Below is a small trained network, with its code and all its weights. Each question gives an input and a target symbol and asks what happens when units are switched off, that is, made to give their printed mean instead of their output.

import numpy as np


def w(rows, s, z=0):
    codes = np.array(rows[::2]) - 128.0
    scale = np.full(codes.shape[1], s)
    scale[-1] = z or s
    return codes * scale


def norm(h):
    return h / np.sqrt((h * h).mean(-1, keepdims=True) + 1e-5)


def f(y):
    return np.maximum(y, 0)


def softmax(a):
    e = np.exp(a - a.max(-1, keepdims=True))
    return e / e.sum(-1, keepdims=True)


def log_softmax(a):
    a = a - a.max(-1, keepdims=True)
    return a - np.log(np.exp(a).sum(-1, keepdims=True))


def net(x, mask):
    ids = ['βγδεζθλμπστφψω'.index(c) for c in x.split()]
    T = len(ids)
    res = E[ids] + P[:T]
    u = 0
    for l in range(2):
        r = norm(res)
        for j in range(2):
            rows = slice(4 * j, 4 * j + 4)
            q, k, v = (r @ M[l][rows].T for M in (Q, K, V))
            z = softmax(np.where(np.tri(T) > 0, q @ k.T / 4**0.5, -1e9)) @ v
            o = O[l][rows]
            res = res + np.where(mask[u + j], z, o[:, -1]) @ o[:, :-1]
        u += 2
        y = f(norm(res) @ A[l][:, :-1].T + A[l][:, -1])
        res = res + np.where(mask[u : u + 16], y, B[l][:, -1]) @ B[l][:, :-1]
        u += 16
    return log_softmax(norm(res)[-1] @ U[:, :-1].T + U[:, -1])


Q, K, V, O, A, B = {}, {}, {}, {}, {}, {}
E = w([
[131,163,112,140],'β',
[131,163,112,143],'γ',
[132,158,109,145],'δ',
[126,141,105,151],'ε',
[125,141,105,151],'ζ',
[134,128,104,148],'θ',
[154,107,109,128],'λ',
[166,133,107,126],'μ',
[122,103,108,141],'π',
[147,138,141,88],'σ',
[133,89,128,116],'τ',
[96,116,156,119],'φ',
[255,118,214,134],'ψ',
[99,115,155,114],'ω',
],0.0094)
P = w([
[80,143,4,29],'0',
[118,133,44,80],'1',
[135,123,71,108],'2',
[147,120,91,141],'3',
[155,116,109,157],'4',
[172,116,128,181],'5',
[179,120,145,202],'6',
[191,130,180,241],'7',
],0.0035)
Q[0] = w([
[219,107,56,174],'L0H1',
[125,101,94,65],'L0H1',
[61,162,192,110],'L0H1',
[64,169,154,4],'L0H1',
[71,80,109,50],'L0H2',
[211,173,153,239],'L0H2',
[115,141,225,125],'L0H2',
[74,94,222,66],'L0H2',
],0.013)
K[0] = w([
[156,63,232,152],'L0H1',
[12,129,141,49],'L0H1',
[119,192,5,123],'L0H1',
[54,150,32,91],'L0H1',
[61,156,102,8],'L0H2',
[203,92,174,241],'L0H2',
[155,255,240,149],'L0H2',
[101,207,175,69],'L0H2',
],0.007)
V[0] = w([
[51,86,168,70],'L0H1',
[30,76,106,204],'L0H1',
[254,159,141,49],'L0H1',
[77,164,111,190],'L0H1',
[149,228,158,167],'L0H2',
[115,10,90,80],'L0H2',
[162,203,136,124],'L0H2',
[113,181,147,144],'L0H2',
],0.0048)
O[0] = w([
[114,168,197,112,3],'L0H1',
[125,230,121,158,133],'L0H1',
[141,1,135,94,155],'L0H1',
[115,175,91,133,141],'L0H1',
[92,128,109,59,114],'L0H2',
[164,124,152,195,155],'L0H2',
[131,125,126,83,136],'L0H2',
[112,126,105,98,97],'L0H2',
],0.0066,0.0025)
A[0] = w([
[194,161,179,60,95],'L0N1',
[20,99,131,173,195],'L0N2',
[73,79,113,160,57],'L0N3',
[69,168,205,120,254],'L0N4',
[107,102,254,159,224],'L0N5',
[91,132,138,101,93],'L0N6',
[125,173,141,124,158],'L0N7',
[44,149,103,89,135],'L0N8',
[186,142,109,181,81],'L0N9',
[161,116,205,96,80],'L0N10',
[53,111,147,164,154],'L0N11',
[193,88,170,93,159],'L0N12',
[176,144,122,160,78],'L0N13',
[133,153,92,132,44],'L0N14',
[153,191,181,154,97],'L0N15',
[118,152,145,19,117],'L0N16',
],0.0067,0.0024)
B[0] = w([
[179,3,78,104,136],'L0N1',
[200,167,157,78,169],'L0N2',
[150,96,194,100,151],'L0N3',
[119,160,167,67,153],'L0N4',
[69,139,96,3,193],'L0N5',
[124,118,153,147,131],'L0N6',
[144,95,142,136,164],'L0N7',
[201,168,187,114,190],'L0N8',
[77,65,153,119,252],'L0N9',
[57,104,104,143,142],'L0N10',
[186,190,134,106,147],'L0N11',
[73,205,137,174,196],'L0N12',
[97,90,147,127,197],'L0N13',
[88,130,126,120,177],'L0N14',
[152,105,176,71,174],'L0N15',
[62,15,141,103,153],'L0N16',
],0.0056,0.003)
Q[1] = w([
[106,57,202,103],'L1H1',
[131,174,88,133],'L1H1',
[93,59,107,120],'L1H1',
[79,30,109,102],'L1H1',
[139,20,167,101],'L1H2',
[133,94,255,84],'L1H2',
[127,53,153,156],'L1H2',
[151,131,7,102],'L1H2',
],0.0074)
K[1] = w([
[185,165,178,56],'L1H1',
[104,119,98,158],'L1H1',
[184,122,161,134],'L1H1',
[207,123,171,129],'L1H1',
[103,35,137,87],'L1H2',
[33,96,119,98],'L1H2',
[117,48,182,112],'L1H2',
[254,142,91,113],'L1H2',
],0.0086)
V[1] = w([
[102,143,75,145],'L1H1',
[88,124,141,115],'L1H1',
[96,138,90,142],'L1H1',
[52,120,125,186],'L1H1',
[124,94,149,78],'L1H2',
[4,130,136,90],'L1H2',
[39,128,143,88],'L1H2',
[131,137,122,156],'L1H2',
],0.0042)
O[1] = w([
[66,105,157,182,246],'L1H1',
[150,126,86,139,109],'L1H1',
[64,113,143,183,214],'L1H1',
[4,160,51,112,133],'L1H1',
[61,59,111,78,146],'L1H2',
[22,163,133,197,225],'L1H2',
[28,151,115,179,187],'L1H2',
[151,163,144,127,114],'L1H2',
],0.0026,0.0011)
A[1] = w([
[92,68,215,113,148],'L1N1',
[73,179,146,174,56],'L1N2',
[33,124,186,70,146],'L1N3',
[126,202,253,81,76],'L1N4',
[35,130,218,155,128],'L1N5',
[127,128,128,128,124],'L1N6',
[131,199,254,75,96],'L1N7',
[126,152,84,82,103],'L1N8',
[122,176,114,56,4],'L1N9',
[193,97,215,156,143],'L1N10',
[185,120,247,73,160],'L1N11',
[199,129,118,145,131],'L1N12',
[90,106,92,150,165],'L1N13',
[177,119,165,207,38],'L1N14',
[74,177,131,114,125],'L1N15',
[169,87,161,174,166],'L1N16',
],0.0064,0.0026)
B[1] = w([
[55,137,158,106,223],'L1N1',
[149,58,112,107,173],'L1N2',
[184,104,161,177,216],'L1N3',
[178,138,254,9,187],'L1N4',
[104,212,119,123,222],'L1N5',
[130,129,129,127,128],'L1N6',
[170,153,230,42,191],'L1N7',
[125,165,175,129,185],'L1N8',
[68,63,97,126,161],'L1N9',
[77,123,80,135,187],'L1N10',
[192,79,169,31,193],'L1N11',
[145,152,147,137,164],'L1N12',
[122,129,166,121,254],'L1N13',
[157,124,200,175,163],'L1N14',
[172,110,131,121,181],'L1N15',
[151,160,143,78,204],'L1N16',
],0.0075,0.0031)
U = w([
[112,107,116,103,79],'β',
[95,131,107,99,54],'γ',
[53,180,39,27,96],'δ',
[154,186,92,127,161],'ε',
[168,198,81,131,254],'ζ',
[74,95,29,219,169],'θ',
[171,52,165,204,67],'λ',
[232,66,56,110,155],'μ',
[205,140,191,236,152],'π',
[69,49,132,106,65],'σ',
[9,159,207,164,116],'τ',
[180,187,198,70,132],'φ',
[129,122,120,127,60],'ψ',
[170,166,194,71,128],'ω',
],0.014,0.0056)

Each question gives the input, a string of symbols that net reads in full, and the target symbol t.
The units are the heads (4 rows each of Q, K, V and O) and the neurons (one row each of A and B). Each row of codes is followed by its name. A weight is (code - 128) times the scale printed after its matrix; where a second scale follows, it is the last column's (O, A, B and U).
mask holds one flag per unit, layer by layer, with each layer's heads first. A switched-off unit (its flag False) gives its mean, the last column of its rows in O or B, instead of its output. The means were averaged over made-up inputs and are rounded, as every weight is.
A unit's drop is (log p(t) with every unit on - log p(t) with that unit switched off) / (log p(t) with every unit on - log p(t) with every unit switched off).
The circuit of an input: a set's keep is (log p(t) with only the set's units on - log p(t) with every unit switched off) / (log p(t) with every unit on - log p(t) with every unit switched off). Starting from the 12 units with the biggest drops (on a tie, the unit counted first), units are removed one at a time, each time the one whose removal leaves the highest keep (on an exact tie, the one counted first), for as long as the keep stays at least 0.8.
circuit, biggest first: the units of the circuit, biggest drop first
top k neurons in layer l: the k neurons of layer l with the biggest drops, biggest first
heads that matter: for each layer, one digit per head in row order, 1 if its drop is at least 0.15 and else 0, layers parted by /
drop of u: that unit's drop, to one decimal
input δ φ θ τ ψ γ δ, target σ: circuit, biggest first : (L0H1)
input δ μ θ θ δ π τ β, target τ: heads that matter : 00 / 00
input δ δ μ τ, target τ: heads that matter : 10 / 00
input δ δ π ζ τ δ θ, target τ: heads that matter : 10 / 00
input λ θ δ, target λ: top 2 neurons in layer 0 : (L0N5, L0N9)
input θ δ ε, target θ: heads that matter : 00 / 00
input δ ζ π δ δ, target π: heads that matter : 01 / 00
input γ θ δ τ μ δ ε, target μ: heads that matter : 11 / 01
input φ δ ε δ δ δ δ β, target δ: heads that matter : 11 / 00
input θ δ ζ θ θ β γ, target θ: heads that matter : 10 / 00
input μ θ ε, target μ: heads that matter : 10 / 01
input φ φ μ δ δ, target μ: top 2 neurons in layer 0 : (L0N12, L0N5)
input φ δ δ δ ζ θ δ μ, target μ: heads that matter : 11 / 00
input μ θ θ, target μ: heads that matter : 10 / 01
input τ δ ζ π γ, target π: circuit, biggest first : (L0H2)
input φ δ ζ δ τ λ ε, target τ: top 2 neurons in layer 0 : (L0N9, L0N5)
input δ δ θ θ π μ, target π: top 2 neurons in layer 0 : (L0N12, L0N5)
input ζ δ ζ θ π δ λ δ, target λ: heads that matter : 10 / 01
input β ζ δ δ ζ γ δ, target ζ: top 3 neurons in layer 0 : (L0N5, L0N9, L0N8)
input λ δ λ γ τ θ β ζ, target θ: top 3 neurons in layer 1 : (L1N4, L1N7, L1N11)
input γ ε γ π μ, target π: top neuron in layer 1 : (L1N14)
input β μ τ τ λ ζ, target τ: top 2 neurons in layer 0 : (L0N9, L0N5)
input τ τ μ σ, target τ: heads that matter : 11 / 01
input π θ ζ μ δ τ β π, target τ: top 2 neurons in layer 0 : (L0N9, L0N5)
input π θ θ τ β μ, target τ: top 3 neurons in layer 0 : (L0N12, L0N5, L0N9)
input δ ω γ π ζ θ σ, target σ: top 2 neurons in layer 0 : (L0N1, L0N12)
input δ δ φ σ δ τ δ β, target τ: top neuron in layer 0 : (L0N9)
input ζ θ θ ψ ζ θ, target σ: top 2 neurons in layer 0 : (L0N12, L0N8)
input δ δ ζ ζ, target ζ: drop of L0H2 : 0.6
